Here is a tiny trained network, its code and every weight. The questions are about switching its units off for an input and a class, where a switched-off unit gives its printed mean instead of its output.

import numpy as np


def w(rows, s, z=0):
    codes = np.array(rows[::2]) - 128.0
    scale = np.full(codes.shape[1], s)
    scale[-1] = z or s
    return codes * scale


def norm(h):
    return h / np.sqrt((h * h).mean(-1, keepdims=True) + 1e-5)


def f(y):
    return y / 2 * (1 + np.tanh(0.7978845608 * (y + 0.044715 * y**3)))


def log_softmax(a):
    a = a - a.max(-1, keepdims=True)
    return a - np.log(np.exp(a).sum(-1, keepdims=True))


def net(x, mask):
    res = np.array(x, float).reshape(1, 3) / 4 @ E
    u = 0
    for l in range(2):
        y = f(norm(res) @ A[l][:, :-1].T + A[l][:, -1])
        res = res + np.where(mask[u : u + 10], y, B[l][:, -1]) @ B[l][:, :-1]
        u += 10
    return log_softmax(norm(res)[-1] @ U[:, :-1].T + U[:, -1])


A, B = {}, {}
E = w([
[188,64,202,43,98,72,68,76],'x0',
[184,63,63,109,210,238,51,151],'x1',
[159,51,253,253,169,168,190,120],'x2',
],0.00068)
A[0] = w([
[76,214,168,136,46,7,205,74,39],'L0N1',
[128,145,96,110,97,146,105,163,6],'L0N2',
[127,196,60,43,81,79,62,208,53],'L0N3',
[51,191,160,127,44,10,213,59,34],'L0N4',
[117,204,57,38,76,75,64,204,30],'L0N5',
[149,89,176,70,88,88,76,51,65],'L0N6',
[152,100,199,49,101,96,93,66,13],'L0N7',
[158,90,227,34,118,72,97,89,51],'L0N8',
[29,208,69,204,147,198,177,199,86],'L0N9',
[155,94,185,61,118,70,83,66,34],'L0N10',
],0.0019,0.0011)
B[0] = w([
[84,156,185,132,112,169,53,219,241],'L0N1',
[99,141,51,133,190,159,109,130,68],'L0N2',
[87,99,138,95,159,163,173,31,203],'L0N3',
[112,161,174,121,114,164,67,207,238],'L0N4',
[69,96,122,112,144,158,195,48,203],'L0N5',
[203,125,66,149,109,64,124,153,152],'L0N6',
[181,128,67,164,137,71,131,149,123],'L0N7',
[195,118,94,147,118,89,157,149,170],'L0N8',
[252,137,56,158,120,28,142,143,254],'L0N9',
[175,115,67,152,103,99,135,147,135],'L0N10',
],0.0018,0.00079)
A[1] = w([
[187,43,57,109,207,237,36,87,44],'L1N1',
[43,238,32,225,175,186,228,199,55],'L1N2',
[126,96,120,105,172,192,57,181,109],'L1N3',
[124,193,48,68,96,87,73,159,254],'L1N4',
[48,150,90,43,96,125,138,25,147],'L1N5',
[172,89,195,71,112,113,75,87,146],'L1N6',
[179,86,205,203,138,154,148,185,64],'L1N7',
[182,72,71,108,224,245,97,104,82],'L1N8',
[115,56,243,201,153,160,213,42,80],'L1N9',
[197,83,251,220,140,144,135,197,98],'L1N10',
],0.002,0.00058)
B[1] = w([
[87,197,190,169,69,89,128,190,225],'L1N1',
[250,14,141,91,86,30,78,96,220],'L1N2',
[68,184,180,122,76,84,192,138,139],'L1N3',
[135,81,139,193,218,213,183,100,200],'L1N4',
[113,113,118,149,213,239,120,90,182],'L1N5',
[111,156,45,252,154,125,189,165,157],'L1N6',
[93,145,75,68,162,175,142,58,189],'L1N7',
[76,182,227,132,53,61,136,170,214],'L1N8',
[70,156,31,34,148,161,82,76,161],'L1N9',
[76,135,52,74,176,189,131,85,252],'L1N10',
],0.002,0.0012)
U = w([
[58,131,84,84,186,216,147,35,254],'0',
[77,200,221,152,72,117,105,244,96],'1',
[255,77,82,156,123,58,137,129,23],'2',
],0.0066,0.00047)

Each question gives the input, the list of numbers given to net, and the class t.
The units are the neurons (one row each of A and B). Each row of codes is followed by its name. A weight is (code - 128) times the scale printed after its matrix; where a second scale follows, it is the last column's (A, B and U).
mask holds one flag per neuron, layer by layer. A switched-off neuron (its flag False) gives its mean, the last column of its row in B, instead of its output. The means were averaged over made-up inputs and are rounded, as every weight is.
A unit's drop is (log p(t) with every unit on - log p(t) with that unit switched off) / (log p(t) with every unit on - log p(t) with every unit switched off).
The circuit of an input: a set's keep is (log p(t) with only the set's units on - log p(t) with every unit switched off) / (log p(t) with every unit on - log p(t) with every unit switched off). Starting from the 12 units with the biggest drops (on a tie, the unit counted first), units are removed one at a time, each time the one whose removal leaves the highest keep (on an exact tie, the one counted first), for as long as the keep stays at least 0.8.
circuit, biggest first: the units of the circuit, biggest drop first
unit that matters most: the unit with the biggest drop
top k neurons: the k neurons with the biggest drops, biggest first
top k neurons in layer l: the k neurons of layer l with the biggest drops, biggest first
drop when u is switched off: that unit's drop, to one decimal
input [-8,-3,-1], class 2: unit that matters most	L1N2
input [-5,6,4], class 1: circuit, biggest first	(L1N8, L1N1)
input [5,-2,6], class 0: top 2 neurons in layer 1	(L1N10, L1N2)
input [-7,1,5], class 2: top 2 neurons	(L1N2, L0N9)
input [-7,8,6], class 1: top 2 neurons	(L1N8, L1N1)
input [2,6,5], class 1: top 2 neurons in layer 0	(L0N5, L0N3)
input [-7,8,-7], class 1: circuit, biggest first	(L1N1, L1N8)
input [1,8,7], class 1: top 4 neurons in layer 1	(L1N1, L1N8, L1N5, L1N4)
input [8,8,-7], class 1: top 4 neurons	(L1N1, L1N8, L0N9, L1N10)
input [7,3,7], class 0: top 2 neurons	(L1N10, L0N9)
input [-7,0,6], class 2: top 3 neurons in layer 1	(L1N2, L1N5, L1N4)
input [5,5,-1], class 1: top 2 neurons	(L1N1, L0N9)
input [-7,-5,1], class 2: top 2 neurons	(L0N9, L1N2)
input [0,-6,7], class 0: circuit, biggest first	(L1N9)
input [-5,-5,-6], class 0: top 2 neurons in layer 0	(L0N3, L0N5)
input [3,-8,-8], class 0: top 4 neurons in layer 1	(L1N5, L1N1, L1N8, L1N4)
input [-8,-3,-4], class 2: drop when L1N2 is switched off	0.5
input [-6,-1,3], class 2: drop when L1N2 is switched off	0.3
input [4,-6,7], class 0: drop when L1N7 is switched off	0.2
input [-7,4,3], class 2: circuit, biggest first	(L1N2)
